Below is a small trained network, with its code and all its weights. Each question gives an input and a target symbol and asks what happens when units are switched off, that is, made to give their printed mean instead of their output.

import numpy as np


def w(rows, s, z=0):
    codes = np.array(rows[::2]) - 128.0
    scale = np.full(codes.shape[1], s)
    scale[-1] = z or s
    return codes * scale


def f(y):
    return y / 2 * (1 + np.tanh(0.7978845608 * (y + 0.044715 * y**3)))


def softmax(a):
    e = np.exp(a - a.max(-1, keepdims=True))
    return e / e.sum(-1, keepdims=True)


def log_softmax(a):
    a = a - a.max(-1, keepdims=True)
    return a - np.log(np.exp(a).sum(-1, keepdims=True))


def net(x, mask):
    ids = ['γεζθλξπτφ'.index(c) for c in x.split()]
    T = len(ids)
    res = E[ids] + P[:T]
    r = res
    for j in range(3):
        rows = slice(3 * j, 3 * j + 3)
        q, k, v = (r @ M[0][rows].T for M in (Q, K, V))
        z = softmax(np.where(np.tri(T) > 0, q @ k.T / 3**0.5, -1e9)) @ v
        o = O[0][rows]
        res = res + np.where(mask[j], z, o[:, -1]) @ o[:, :-1]
    y = f(res @ A[0][:, :-1].T + A[0][:, -1])
    res = res + np.where(mask[3:7], y, B[0][:, -1]) @ B[0][:, :-1]
    return log_softmax(res[-1] @ U[:, :-1].T + U[:, -1])


Q, K, V, O, A, B = {}, {}, {}, {}, {}, {}
E = w([
[151,147,172,76],'γ',
[173,130,138,194],'ε',
[150,76,36,157],'ζ',
[80,92,2,59],'θ',
[121,186,205,152],'λ',
[197,196,162,109],'ξ',
[137,204,183,202],'π',
[198,99,102,95],'τ',
[99,163,139,122],'φ',
],0.017)
P = w([
[14,2,189,160],'0',
[136,154,139,156],'1',
[145,183,151,146],'2',
[160,189,151,134],'3',
[169,194,144,115],'4',
[171,198,154,121],'5',
[177,204,153,92],'6',
[193,181,153,69],'7',
[150,204,165,113],'8',
[184,191,159,79],'9',
[165,200,169,87],'10',
[163,201,170,94],'11',
[127,220,181,152],'12',
],0.009)
Q[0] = w([
[87,66,25,113],'head 0',
[92,24,166,116],'head 0',
[170,76,159,191],'head 0',
[183,196,191,96],'head 1',
[187,160,99,151],'head 1',
[105,41,21,185],'head 1',
[107,126,138,105],'head 2',
[145,115,142,171],'head 2',
[196,253,154,101],'head 2',
],0.023)
K[0] = w([
[109,219,34,194],'head 0',
[194,238,91,36],'head 0',
[245,126,173,171],'head 0',
[90,71,205,97],'head 1',
[53,145,173,125],'head 1',
[124,239,47,159],'head 1',
[111,156,155,94],'head 2',
[97,134,92,111],'head 2',
[4,43,194,192],'head 2',
],0.018)
V[0] = w([
[163,166,129,5],'head 0',
[136,165,147,120],'head 0',
[213,78,180,123],'head 0',
[108,133,145,115],'head 1',
[18,196,110,150],'head 1',
[99,117,204,56],'head 1',
[156,116,222,140],'head 2',
[166,40,164,72],'head 2',
[156,178,165,154],'head 2',
],0.019)
O[0] = w([
[103,168,153,249,5],'head 0',
[150,108,142,130,115],'head 0',
[145,154,199,130,106],'head 0',
[96,133,129,128,144],'head 1',
[18,84,61,130,198],'head 1',
[60,174,175,124,152],'head 1',
[125,164,183,80,199],'head 2',
[165,200,95,93,109],'head 2',
[130,76,195,108,150],'head 2',
],0.018,0.017)
A[0] = w([
[116,30,71,169,96],'neuron 0',
[226,81,232,92,6],'neuron 1',
[86,158,4,190,107],'neuron 2',
[155,255,115,124,179],'neuron 3',
],0.0086,0.0024)
B[0] = w([
[200,242,134,126,219],'neuron 0',
[165,147,115,248,235],'neuron 1',
[116,79,200,145,254],'neuron 2',
[145,93,77,161,229],'neuron 3',
],0.013,0.017)
U = w([
[199,143,208,96,110],'γ',
[124,208,228,82,3],'ε',
[130,168,241,148,143],'ζ',
[164,33,230,108,179],'θ',
[108,46,123,194,109],'λ',
[23,150,52,153,222],'ξ',
[112,89,65,147,88],'π',
[108,157,85,168,23],'τ',
[84,254,125,127,122],'φ',
],0.007,0.0037)

Each question gives the input, a string of symbols that net reads in full, and the target symbol t.
The units are the heads (3 rows each of Q, K, V and O) and the neurons (one row each of A and B). Each row of codes is followed by its name. A weight is (code - 128) times the scale printed after its matrix; where a second scale follows, it is the last column's (O, A, B and U).
mask holds one flag per unit, heads first, then neurons. A switched-off unit (its flag False) gives its mean, the last column of its rows in O or B, instead of its output. The means were averaged over made-up inputs and are rounded, as every weight is.
A unit's drop is (log p(t) with every unit on - log p(t) with that unit switched off) / (log p(t) with every unit on - log p(t) with every unit switched off).
The circuit of an input: a set's keep is (log p(t) with only the set's units on - log p(t) with every unit switched off) / (log p(t) with every unit on - log p(t) with every unit switched off). Starting from all 7 units, units are removed one at a time, each time the one whose removal leaves the highest keep (on an exact tie, the one counted first), for as long as the keep stays at least 0.8.
units of the circuit, in order: the units of the circuit, biggest drop first
k most important neurons: the k neurons with the biggest drops, biggest first
which heads matter: for each layer, one digit per head in row order, 1 if its drop is at least 0.15 and else 0, layers parted by /
input τ π φ ζ γ θ λ ζ ε θ π λ π, target τ: units of the circuit, in order -> neuron 3; head 2; head 1; neuron 1
input φ ζ π τ τ, target ξ: which heads matter -> 010
input τ π λ θ, target ζ: which heads matter -> 100
input π τ π θ ξ θ φ, target θ: which heads matter -> 101
input ε γ ξ, target γ: units of the circuit, in order -> head 1
input ε π φ π π π ζ ζ π φ π π, target γ: which heads matter -> 110
input θ θ θ φ π ξ, target λ: which heads matter -> 001
input λ γ φ π π π φ π λ, target ε: which heads matter -> 011
input θ π θ ζ ζ θ, target γ: units of the circuit, in order -> neuron 0; head 1
input ξ θ τ φ π, target ζ: which heads matter -> 110
input τ φ γ ξ φ π π π θ τ, target τ: 2 most important neurons -> neuron 3; neuron 1
input λ θ π θ θ ξ φ π π γ, target ε: units of the circuit, in order -> head 1; head 2
input ε π γ φ π ζ λ τ, target γ: units of the circuit, in order -> head 1; head 2
input γ ζ π γ ε, target φ: units of the circuit, in order -> head 2
input φ φ θ θ ξ λ, target ξ: which heads matter -> 000
input π θ π π λ π π ζ θ, target φ: which heads matter -> 101
input φ π φ π π ζ, target γ: 3 most important neurons -> neuron 0; neuron 1; neuron 3
input γ φ ξ φ π γ π φ ξ, target φ: 2 most important neurons -> neuron 3; neuron 2
input ε ξ φ τ ξ τ φ λ φ π φ λ φ, target γ: which heads matter -> 110
input γ π π, target φ: which heads matter -> 011
input τ γ λ τ π φ φ θ φ γ π φ φ, target τ: 2 most important neurons -> neuron 3; neuron 1
input λ ξ π π π φ φ π π π ζ λ π, target ε: most important neuron -> neuron 1
